In the rows, 128 means zero.
Each row has a class, written after it, and each block has its own classes.
[137 129 174  90  69 150 229 127 104 112 203 220 152 112 156 119  80 166
 128 157 114 178  48 107  83 184  66 155 116  92 131 133 156 147 163] => <120>
[109 124 140 120 120 115 147  82 130 165 110 150 137 137 116 150 142 108
 117 134 111 137 132 106 144 171 150 132 111  92 166 131 112 125 112] => <109>
[ 55  82  60  82 137  94 166 122 161 108 130 152 118 145  74 141  82 137
 170 145 164 120  89 186 166 101 137 101 180  75 126 107  74  96  81] => <5>
[199 129 116 138 119 107 141 101 106 126  67 122 144 112 166 123 158 170
  85 122 116 155 144 134 115 100 124 144 122 116 110 175  66  95 112] => <74>
[184 146 122 144 134 134 142 171 123 109 195 117 162 104 157  93 156 193
 149 148 114 157 109  61  86  86 147 153 128  58 153 102 123 121 175] => <123>
[172 122 112 107 142 127 146 105  80  97 131 161 129 133 173 131 201 135
 103 160  96 123 141 152 130 104 110 114  80 142 162 168 152  67  90] => <43>
[164 117 113 126 136  86 112 131 161 150 119 110 121 104 105 151 126 129
 134 120 149 149 159 139 112 128 122 147 143 111 101  94  88 161 151] => <105>
[129 150 136 199 177 195 107 135  96  92 140 130 155 152 159 145 158 135
 137 144 101 114 106 134 155  78  81 129 140 146 178 113 191 107 139] => <86>
[ 87 129 131  71 119 116 167 103 187 126 150 117  87 116  50 137  92  47
 113 187 128 156 111 157 142 123 139 142  81 108 122 105 122 119 117] => <36>
[100 123 149 166 201 123 162 125 113 104 129 189 155 150 129 150 103 157
 142 103 149 143  77 140 154 127  92 124 139 107 154  91 142 174 177] => <130>
[147 142 140 149 129 146 135 165 104 160 134 124 150 125 123 123 155 159
 108 119 110 119 138 118 142 132 123 104 163 163 104 136 150 162 144] => <120>
[224 135 136 134 162 114 172 112 185 184 180 145 167 111  89  77 152 135
 111 149 176 164  87  36 133 111 129 136  94 129 113  66 123 163 125] => <43>
[169 138 129 158 151 122 180 136 120  91 105 127 155 129 126 110 135 173
 125 123 154 170  78  66 152 127 144 146 121  60 148 134  75 161 122] => <74>
[ 94 146  95 128 125 106 163 138 141 118 128 148 126 152 104 156 125 120
 124 147 152 151 122 181 132 114 121 115 141 109 143  95 112 118 133] => <81>
[153 139 120 181 177 120 115 128 145 103 114 137 147 121 184 194 108 136
 150 124 152 158  84 132 116  94  74 167 169 117 128  68 134 142 157] => <86>
[124 120 131 150 150 121 167 130 101  63 105 151 157 120 140 142 176 117
 108 105 139 154 116 101 187 115 171 136 132 115 121 119 105 143 125] => <123>
[180 154 162 155 174 127 144 125 118 112  87 123 134 116  97 110 161 116
  98 118 144 163 100  84 183  98 146 130 143 107  84  92 125 164 156] => <43>
[119 104 105 110 153  75 138  92 199 143 106 136 130 125 155 154  66 152
 141 134 159 132  79 142  88 161  85 124 154 132 177 120  95 100  99] => <109>
[108 108  92 121  88 105 152 132 120  71 141 202 138 145 176 156 144 139
 160 140 174 154  53 116 110 165 120 123  98 100 160 143 127 109 121] => <81>
[149 136 106 109 163  87 158 130 167  48 105 104 122 131 130 131 101 133
 129 162 156 159  43 140 139 151 115 139 130  73 168 124 107 117  79] => <43>
[110 104 122 117 128 144 143 124 117 130  65 146 122 100 157 126 118 136
 147 145 127 111 136 111 125 104 174 141 146 112 140 143  93 128 136] => <141>
[120 140 129 145 135 105 141 121 114  90  76 140 132 142 129 123 112 116
 115 103 155 139  83  81 154 147 157 130 153 119 130 119  96 160 133] => <81>
[122  77  98 104 206 147 157 131 159 101 204 123 144 121 117 119  49 130
 188 179 120  93  67 153 123 100 119 113 115  46 132 122 117  76  77] => <130>
[141  91 180 160  87 161 147  34  56 156 105 197 105 120 137 106 185 108
 155 102  95 156 118 121 130  27 135 161  83  90 137 116  90 180 146] => <86>
[103 106 144  77 118 139 120 180 168 130 188 120  90 105 140 183  84  88
 191  75 161 108 183 167 118 204 171 167 140 176 133 101 148 172 180] => <123>
[109  67 100 116  99 166  99 113 119 190 133 138 165 121 107 121 132 152
 136 135 151  78 109 170 109 108  55 102 149 119 125 156 146  76  75] => <5>
[147 110 149 111 122 160  95  53 135 169  72 126 115 119 162 147 103  88
 112 174  51 103 143 179 106 170 131 139 115 108 156 177 160  48 147] => <120>
[124 119 127 164 162 137 102  98 164 140  82 148 146 122 137 119  99 120
 161 109 123 123 119  93 122 124 153 153 162 123 130 123 121 148 133] => <141>
[117 129 124 111 125 112 157  85 144 133  99 195 130 116 140 119 100 147
 145 134 120 144 136 103 110 126 155 160 152 133 121 120 111 130 165] => <141>
[135  96 150 122 159 148 150  79 134 124 107  87 126 118  68 116 153 109
  87 141 133 101 158 125 166 122 118 137 100 175 101 126 134 152 104] => <37>
[179 133 158 179 144 133 111 121 103 135 107 183 168 118 162 130 162 129
 113  64 149 151 119  72 143 154 114 134 111 140 123 141 122 169 145] => <74>
[109 125 149  91  82 133 116 171 169 197 130  89  91  89 125 182 119  43
 157 148 162 125 127 111 126 153 208 136  82  89 138 108 118 155 155] => <36>
[167 143 126 139 162  72 129  93 141 124 114 127 148 114 113 107 140 150
  81 145 102 157 135 123 121 115  91 130 138 123 118 109 103 116 146] => <109>
[197 134 129 150 157  89 156  65 129 154 130  87 114 133 127 127 136 134
 131 131  98 159 119 110 114  82 123 188 131 107 133  82  91 167 145] => <86>
[118  75 143 126 108 124 136  81  95 109  69 152 100 110 112 148 116 105
 138  85 151 145 100 154 171 116 148 133 108  73 144 132  91 150 137] => <36>
[122  90 144 124 144 135 117 101 110 115  63 109 121  98 141 147 105  96
 135  81 126 117 146 138 145 120 174 154 153  77 141 124  71 143 117] => <123>
[157 142 132 144 164 104 166  78 102  96  52 140 122 116 145  93 124 158
  98 174  49 166  96 114 141  55 168 119 163  51 112 131  65  98 163] => <120>
[139 100 132  80 122  77 171 124 150 172 162 175 103 102 172 171  81 168
 186 108 161 147 122 125  80 170 130 142 139 104 160  89  95 146 197] => <109>
[176 120 114 194 139 169 107 165  95  71 133  85 172 134 136 116 199 118
 132 143 130 111 121  90 167 135 156 138 106 120 102 158 161 130 126] => <81>
[176 112 173 148 129 165 121  96  81 157 109 137 169  91 152 137 158  59
  87 120 133 108  86  32 149 100 124 130  85 114  76 150 171 115  97] => <36>
[135 106 115 144 144 110 167  89 131 137  95 145 155 151 150 153 126 167
 137 127 130 135 121 152 115  85 136 157 121 101 127 140  90 133  99] => <130>
[209 122 173 146 137 141 165 115 122 208 141 122 142  93 155 113 154 120
 103 126 124 141 136  42 101  87 135 141 111 151  93 104 106 163 165] => <105>
[129 132 121 163 134 101 133  99 126 130  95 160 143 151 130 157 130 121
 142 110 170 139  93 150 119 116  98 132 140  95 142 102 144 138 151] => <81>
[129 119 142 161 168 141 155 104 122 115 104 154 134 128 169 120 127 131
 130 130 107 154  79  86 119 125 115 142 127 119 165 131 127 140 141] => <141>
[107  87 107 131 137 114 134  95 165 118 116 156 148 116 122 132 138 117
 156 103 154 122 111 134 135 110 154 128 137 135 124 126 101 130  83] => <123>
[125  91 106  92 191 110 102  48 127  78 142 150 136 111 113  87 126 111
 127 167  97  96  81 128  86  88  53 122 106 102 149 152 161  51  66] => <123>
[100 124 131 118 122 130 127 139 172 124  86 115 105 120 151 167  85 167
 140 134 165 147 103 117 109 165 145 134 136  96 195  95  82 146 162] => <37>
[169 130 145 149 140 142 113 101  86 115  68 143 132 125 159 150 136 116
 132  88 115 136 148 107 156 134 169 151 114  54 148 157  96 121 137] => <74>
[164  98 145 136 141 116  93 155 120 133 168 129 128 119 210 170 103 105
 158  81 140 144  87 121  83 141  66 160 132  99 131 113 140 145 153] => <5>
[107 113  92 100 140  86 135 116 170  79 133 157 131 125 125 152 122 127
 119 121 168 175  80 118 118 135 102 139 133 111 133 105 102 112  85] => <123>
[130 145 153 162 189 194 164 182  67 161  87  90 176 124 158 162 119 177
 105 129 110  90 145  68 160 121 177 133 179 113 104 129 123 149 159] => <130>
[155 131 118 111 142 132 176  65 141 182 109 114 132 138  72  77 154 133
  73 200 140 132  96  56  88  67  94 136 104 146  98 120 129 108 107] => <81>
[136 127 106 135 125 124 195 141 115  93  92 122 173 138 162 144 112 192
  82 146 136 170  67  69 147 151 124 162 185 101 108 133  83 111 128] => <5>
[167 136 118 161 129 178 116 120 107 116 172 115 173 115 145 131 154 109
 123 178  84 115 104 129 148  81 108 129 126 101 105 130 160  53  92] => <86>
[140 153 147 186 167 156 119  60 100 131 138 214 162 136 133  93 134 171
 146 128  98 140  64  62 116  55  74 132 163 133 133  91 165 122 170] => <86>
[112 116 166 125 166 119 152 111 153 189 166 173 139  90  69  83  93 146
 144 129 144 141  64  70 108 143  80  98 153 118 116  75 122 181 179] => <109>
[112 146 109  89 152 111 124 180 146  96 137 114 124 113 120 124  99 129
  97 185 151 175  53  64  97  82  67 138 155  57  94  87 101 113 124] => <5>
[126 127 110  98 118 123 164 108 140 119 154 158 124 125 108  87 161 158
 137 154 123 152 126  91 107  45 161 136 110 100 142 114  96 105 118] => <123>
[121  80 124 122 114 147 105 128 119 146 116 157 144  96 153 150 132 151
 152 121 140 124 114 101 105 149 114 123 132  92 129 145 104 120 108] => <109>
[159 157  82 121 190 119 184 133 159 154 190 104 128 150  77 128 119 161
 108 144 102 173 168 132 104  84  95 140 126 104 133 102  75 129  75] => <74>
[149 136 121 115 158 114 147 129 173 129 153 166 155 131  98 105 100 136
 118 104 194 135  96  51 132 155  98 132 115 162 128 121 116 161  81] => <74>
[153 117  99 149 135  97 133  95 172 154  84 135 148 126 145 168 110 107
 131 127 174 142  99 125 105 117 127 144 148 114  90 103 101 117 121] => <81>
[191 149 134 161 131 115 160 139 150 132 105 127 167 128 169 150 120 152
  87 132 128 165 122 125 129 121 118 150 156 134 108 114 118 140 144] => <120>
[138 130 135 143 115 163 150 143  95 124 110 102 177 127 173 116 135 163
  94 167 111 114  62 102 123 123  91 126 163 109 127 167 151  69 129] => <5>
[133  97 132 170 100 122 173  67  66 133 116 186 139 120 147 140 149 180
 159 101 105 166  82 176 133 107 102 141 147  78 163 110  80 161 160] => <86>
[161 151 118  86 140 125 181 195 106  81 158  59  86 109 171 149 109 127
  89 190 101 174 113 102  77 138 116 161 122 106  97 120  91 117 159] => <81>
[115 165 113 119 125 106 157 152 163 151 169 134 122 134  90  99 118 140
 146 135 127 165 110  78 112  96 151 135 151  96 119  95 105 161 122] => <141>
[ 62 123 124 112 141  97 103  95 126 111  91 181  95 127 104 121 127 104
 171 109 118 119 117 141 126 122 132 122 152 129 123 139 135 155 130] => <141>
[146  80 113 123 138 174 111 155 117  51 147 136 125 111 162 107 144 137
 150 169 137  99 110 131 135  75 109 101  96 127 148 166 138  64 101] => <105>
[117 113 130 131 133 103 151 126 120 132 108 182  94 129 137 120 144 158
 167  79 152 163 126  82 123  99 157 145 143 141 129 105  92 204 171] => <141>
[116 104 158  88 135 123 135  98 130  74 110  74  62 119 124 120 125 101
 146 167 107 121 116 133 124 135 157 149  63  79 186 139 108 146 138] => <37>
[145 109 115 146 129 139 136 116 187 115 118 161 159 123 143 101  95 142
 134 175 136 154  52  99 131 128 138 115 119  79 167 125 101 103 108] => <120>
[159 102 110 122 150 176 178 132 125 130 101  69 159  99 146 144 158 119
 131 213 108  96  96 142 142 124 164 123 115  72 130 170 121  70  51] => <43>
[124 144 120 139 170 103 175  78 198 110 138 134 155 133  89 102  94 173
 102 177 125 156  81 105 118 139  98 130 130 126 164  84 110 126 136] => <37>
[180 102 113  90 189 114 152  90 140 138 158 147 110 102 129  89 110 159
 102 152 117 155  70 113  74  96  40 108 123 147 126 117 102 103  82] => <43>
[153 100 149 140 150 149 103 118  63 122  91 115 114  93 145 164 210  73
 118 135  85 138 136 196 139 113 104 117  95  78 103 154 134 123 112] => <43>
[140 127  98 126 155 128 154 109 178 124  89  66 150 140 107 151  78 154
 108 164 106 121 135 184 158 136 173 147 177 118  63 148 101  59 115] => <130>
[189 117 136 203 186 170  71  97  27  91  90 105 161 127 149 134 159 107
 137 110  81  74 168 199 134  21  76 129 150  52  96 145 187  74 146] => <81>
[160  91  97 109 146  80 112  74 148 112 143 166 137 112 133 105 116 152
 137  78 129 124 154 146 114 115 127 137 147 157 128 121  96 104 116] => <123>

A new block, with new classes.
[131 156 151 116 134 137 122 135 149 135 139 145 141 119 122 125 103 143
 144 109 125 144 130 154 179 102 156 125 157 112 133 119 107 101 136] => <146>
[149 154 140 105 128 125 111 121 156 147 153 129 161 112 123 135 116 130
 148 117 148 159 121 123 177 117 141 126 153 100 139 155  89  92 134] => <126>
[124 145 156 114 130 140 140 116 143 142 129 132 176 107 106 139 110 135
 155  98 144 132  99 132 147 117 131 124 145  93 139 152 117 109 145] => <4>
[119 164  94  75 129 134 177 127 164  76 113 161 184 140 141 143 130  79
  92 114 176 145  72 149  84 169 134 194 148 131  80 166 138 185 114] => <54>
[157 153 138 129 144 121 117 122 159 146 142 125 150 125 132 125 130 142
 117 123 134 160 131 118 174 122 152 129 151 104 133 145 101  95 129] => <126>
[117  89 137 104  64  72 131 121 103 134 108 123  84 208 130 120 184  76
 116 115  80 157 115 214  49 129 174 155  69 187 113  74 141 167 132] => <193>
[138 120 103 147 110  74 126 140 100 120 126 149 153 142 110  64 140  80
 101 111 158 124  68 189 153 184 127 141 131 117 119 162 120 108 129] => <129>
[142 154 163 132 103 126 157 124 148 147 128 123 191 100 119 110 115 129
 155 104 117 123 106 153 168 121 130 121 144 112 125 151 131 110 136] => <54>
[125 147 166  94 126 115 123 155 137 155 137 137 147  97 120 139 128 137
 150 116 119 135 113 144 166 119 140 118 155 104 139 140 108 103 136] => <129>
[109 136  68 142  81 104 161 112  84  92 146 182 100 161  89  81 138  94
 177  63 127 109  53 179 132 139 154 182 167 162  86 146 153 176 109] => <146>
[144 169 161 136  66  88 158  91 153 137  81 102 155 139 119 112 132 125
 156  80 165  63  76 180 187 132 102 149 155 124 149 151 131 134 122] => <4>
[131 134 161 124 134 112  94 129 141 159 152 149 162  86 129 120 115 163
 154 113 117 129 122 142 189 135 125 130 157 116 145 152  94 106 144] => <129>
[138 156 146 130 117 113 149 104 157 144 143 127 181 122 147 117 100 132
 132 111 137 155 129 135 182 139 138 146 146 112 122 156 113  98 141] => <54>
[127 127 118 123  93 135 145 123 166  96  91 213 132 198 152  91 131 134
  92  98  65 168 135 148 138 138 138 158 122 163 133 143 123 107 150] => <146>
[119 141 136 135 136 116 131 100 147 128 129 149 149 125 132 121  99 157
 164  97 143 168 128 132 184 131 157 132 184  91 120 161 105  97 131] => <4>
[118 194  87 104  90  90 149 133 135 131  90 159 120 152 144 123 151  89
 109 115  99 118  70 144 188 169 137 174 125 148 142 173 164 132 145] => <29>
[120 151 150 108 134 130 145 141 153 139 127 122 151 105 122 142 121 129
 141  99 122 141 111 140 179 124 173 120 153  97 123 120 127  96 131] => <146>
[141 168 124 127 134 127 122 137 159 151 120 135 173  94 130 127 135 132
 121 108 108 145 136 133 180 132 146 122 149 111 147 155 123  97 151] => <99>
[ 89 124  78 189 129 100 112  47  78 112 123 156 136 177  92  99  72 154
 163  83 156 130  98 127  99 201 130 116 171 100 144 122  98 133 100] => <193>
[118 116 112 111 111 121 160 112 100 144 101 151  95 164  80 136  52 145
  59 132 135 125 116 173  72 146  83 148 117 111 175 111 120 158 140] => <38>
[118 154 124 130 112 100 118  99 126 155 120 116 156 106 104 129 120 139
 166 124 126 143 114 138 160 119 158 112 182  97 163 137 119 107 147] => <193>
[128 130 140 100  90 105 110 118 133 126 129 186  96 194 183  95 117 134
  96 126  74 156  88 148 127 185  80 156 110 180 174 138 102  66 136] => <129>
[123 132 171  80  39 109  87 138 148 141  91 155 131 135 145  85 152  80
 193 176 117 116  96 210 142 138  95 151 126 176 167 107 103 177 108] => <124>
[118 158 124 152  87 135 117 112 160  90  95 154  94 191 173  97 106 170
 109  75  88 130 101 128 216 201  93 131 161 122 152 184 123  59 100] => <185>
[126 120 182  98  87  94  89 120 178 132  98 174 124 107 121 110 128  97
  77 137 179 122  63 201 153 130 117 126 176 106 155 116 121 192 127] => <129>
[124 136 156 136 128 120 123 143 129 136 144 129 163 121 114 120 102 144
 162 124 135 156 109 152 175 129 136 113 148 111 130 147 105 108 122] => <124>
[122 146 162 142 131 130 136 145 141 134 125 138 165 127 110 125 105 163
 150 113 113 149 123 126 167 122 130 118 149 111 136 146 105 120 126] => <124>
[141 145 155 125 105 122 153 111 152 146 120 129 156 109 133 129 100 143
 143 115 110 137 125 135 154 102 121 123 164 108 135 137 127 117 135] => <54>
[121 139 167 109 125 108 123 133 140 150 142 138 156  97 109 126 123 133
 151 111 146 136 118 152 172 113 143 123 157 104 139 131 109 125 141] => <129>
[135 147 158 138 117 120 138 133 153 137 127 122 149 108 123 142 135 143
 156 107 120 133 109 135 169  98 161 105 142 106 130 138 129  96 129] => <185>
[121 184 118 137  61  82 121 111 142  81 126 194 145 214 147  83 167  79
 161 141 146 151  91 154 113 164 179 157 118 196  99 135  96 136 127] => <193>
[144 174 135 149 125 100 127 133 142 137 151 132 126 112 145 124 119 147
 145 117 114 147 102 108 192 121 158 133 161 116 134 150 101  65 132] => <185>
[133 144 140 142 137 127 137 136 126 129 142 119 167 130 122 115 111 145
 153 124 134 150 109 123 175 122 123 124 155 115 141 155 116  92 132] => <124>
[123 131 146 138  67 109 148 170 150 118  90 189 144 173 105  69 140 104
  91 167 118 127 139 215 164 178 156 140  81 155 110 145 128 148 132] => <38>
[135  67 130 111 111 123  68 129 151 106 116 156  95 119 177 118 143 131
  99 120  73 140 112 178 120 143 118 144 179 143 112 134 129 138 123] => <188>
[134 152 156 115 115 120 120 122 163 158 119 123 175  91 121 125 122 119
 144 104 130 138 132 154 183 116 137 105 150 105 167 129 114  98 148] => <99>
[169 136  92 140 165 171  75 120 139 146 151 138 158 128 124  90 142 120
  72 127 182  59  97  99 192 160  67 187 190  89 167 194 102 129 116] => <126>
[ 91 122  98 136  78  49 137 143 145 173  99 191  69 111 139 142 156 100
  98 129  75 140 117 126 167 190 198 165 168 122 121 129 128 182  98] => <99>
[142 144 127 140 145 130 121 142 141 134 136 125 139 105 131 139 121 165
 135 108 108 134 123 132 181 109 140 125 159 102 134 163 120  83 130] => <185>
[135 178  84 123  46  74 211 123 112  95 114 168 150 187 115 134 108  71
 150 126 167 110  69 163  84 136 118 140 105 161  89 159 126 143 107] => <54>
[125 163 111 136 158 110 120 129 138 116 119 138 183 103 120 110 107 127
 157 101 144 121 124 145 207 138 142 135 153 110 130 157 115 118 145] => <29>
[132 135 163 134 128 112 125 141 141 164 116 123 175 126 130 112 119 146
 151 140 122 167 136 155 196 132 149 112 145  96 149 146 108  84 128] => <124>
[124 139 109 135 123 123 125 123 130 126 110 172 113 187 127  66 169  99
  91  48  99 175 128 170 168 171 204 206 153 113  80 142 134 158 131] => <146>
[134 150 133 137 128 128  98 114 147 142 138 130 147  97 142 144 103 173
 134 118 103 142 136 136 179 129 132 105 171 106 134 157 120  83 144] => <188>
[173 139 124 134 120 105  86  55 156 132 123 116 166 114 121 124  85 147
 128 111 181 115 119 153 120 111  71 150 139 135 159 117  73 172 139] => <126>
[135 119 127 133  86  93 114  85 153 133 114 166 152 169 152 107 118  84
 133 146 212 115 110 138 171 148 117 156 153 106 144 157  85 114 126] => <4>
[150 143 176 122 133 134 149 156 149 126 121 108 166  99 120 138 106 146
 137 121 132 123 120 116 156 120 144 113 154  92 114 140 107  83 151] => <38>
[132 138  60 172 127 102 151 115 125  94 110 120 123  94 114  96 131 173
 156  98 103  86 112 152 182 125 107 172 192 152 137 166 153 150 114] => <185>
[134 158 131 127 125 130 117 142 152 147 137 139 163 107 122 131 132 130
 127  95 118 139 137 150 190 128 147 121 141 116 136 159 121 106 143] => <99>
[128 157 157 111 137 113 112 127 143 137 149 141 149  96 124 131  97 160
 152 121 143 133 117 141 174 120 116 123 164 119 151 137  94 108 138] => <129>
[158 127 213 168 134 151 138 157 161 126 116 139 124 178 129  77 141 116
  44 133 151  86 107 102 162 144 139 131 150  95 131 108 115 100 128] => <38>
[ 86 161 163  97  34 100 185 159 158 135  74 141 119 161 114 112 176  62
 136 109 121 106  79 156 193 182 165 142 121 117 126 152 152 134 106] => <4>
[130 162 105 115 139  64 148 165 125 134 136  75 129 102 122 151 121 102
  24  87 133 121  72 168 144 211 149 184 121 114  97 146 116 129 131] => <188>
[108 137  77 152 143 140 101 110 125  92 124 167 166 168 139  98 120 127
  85  99  98 134 115 155 157 210 104 158  50 176 120 169 151 140 156] => <29>
[138 159 150 138 112 111 116 123 147 136 136 129 137  96 120 136 105 145
 156 110 122 148 101 135 168 100 146 104 150 104 140 139 108  96 139] => <185>
[146 197 123 117  84  91 152 131 163  86 117 126 150 179 147 110 148  51
  91 106 186 132  91 152 140 155 134 150 105 161 119 125 108 115 133] => <99>
[144 102 166 161 114  96 108 136 144 163 116 194 130 220 140  80 177 112
  85 136 123 132 122 161 156 131 190 134 164 107 142 139 103  88 121] => <193>
[122 151 155 115  90  99 106 133 143 154 109 122 153 108 107 134 125 134
 163 130 120 123 123 163 170 115 146 101 163 106 157 137 102 115 140] => <193>
[128 106 163 109 152 113  79 114 170 143 123 162 161 102 168 102 169  95
  72 174 174  86  45 162 125 202 115 173 146 138 153 105 124 169 105] => <129>
[148 145  80 132 134 133  56  61 155 142 123 157 147 118 159 123  99 153
  79  87 121 142 158 124 143 159  76 199 147 139 163 155  90 177 169] => <99>
[128 137 147 137 138 127 134 135 128 142 136 109 173 119 115 123 113 157
 165 114 123 158 132 137 183 116 137 122 151 105 134 152 119 104 133] => <124>
[106 111 124  70 112  97 149 148 132 116 115 145 162  92 113 140 132  79
 143  94 149 103  72 110 107 160 106 170 167 107 138 142  90 152 130] => <129>
[117 132 131  77 133 103  58 118 140 108 134 149 124 102 143 111  84 104
 178 110 189 166 131 196 141 155 134 185 189 109 100 125  37 175 108] => <4>
[132 143 150 124 124 132 114 128 162 148 125 135 160 114 124 129 123 127
 121  91 118 151 151 137 173 119 142 113 141 106 148 132 110 108 149] => <99>
[125 150 137 107 130 120 149 139 134 150 128 119 133 110 119 138 119 128
 147 107 109 154 115 153 169 110 175 122 152 100 131 115 132  87 134] => <146>
[110 125 129 172 165 119 132  82 177 133 136 157 188 120 148  94 120 131
  52 135 140 195 151 121 161 195 189 173 125 111  91 128 137 174 139] => <54>
[161 164 146 110  89  82  97 118 213 101  91 136 158 106 204 124 143 124
 105 166 145  90 100 165 182 153 103 161 179 168 140 144 100 119 128] => <188>
[119 138  82 155  37  90  85 149 110 119  95 149  77 194 152  97 135  98
  86  94  89 117 150 166 201 235 121 145 112 124  84 191 105 117 110] => <188>
[129 144 145 142 143 123 126 130 139 140 122 115 167 119 130 129 101 163
 150 115 127 162 128 114 187 138 133 120 169  88 137 155 106  96 127] => <124>
[ 85 143 139  91 169 117 196 166 152 101  84 148 159 177 119 108 176  62
 106 104 134 151 107 159 124 163 210 156 115 121 114  94 157 140 108] => <29>
[110 163 111 138 101  90 177 158 159 127 119 167 130 183 154 101 136  90
  36 106 129 147 112 123 208 232 174 198 142 104  82 190 122 125 103] => <54>
[152 114  53 164 167  65 142  56 147 161 121 144 172 108 132 138 123 178
 122 142 146 120 159 117 133 135 134 205 160 142 144 140 102 181 123] => <126>
[141 166  77 169 163  87 128  80 156 110 114 141 133 122 140  86  87 183
  75  98 103 168 106 107 157 204 117 176 178 135 149 143  97 124 120] => <126>
[120 122  48 127  99  86 162 111 132 105  98 138 128 161 139 102 147 147
 145  93  87 172 127 182 188 192 149 158 146 143 106 196 159 107 100] => <126>
[146 161 129 126 127 133 115 131 134 136 148 110 150  98 130 140 129 145
 166 108 129 133 103 144 183 103 141 117 152 105 128 168 129  78 136] => <185>
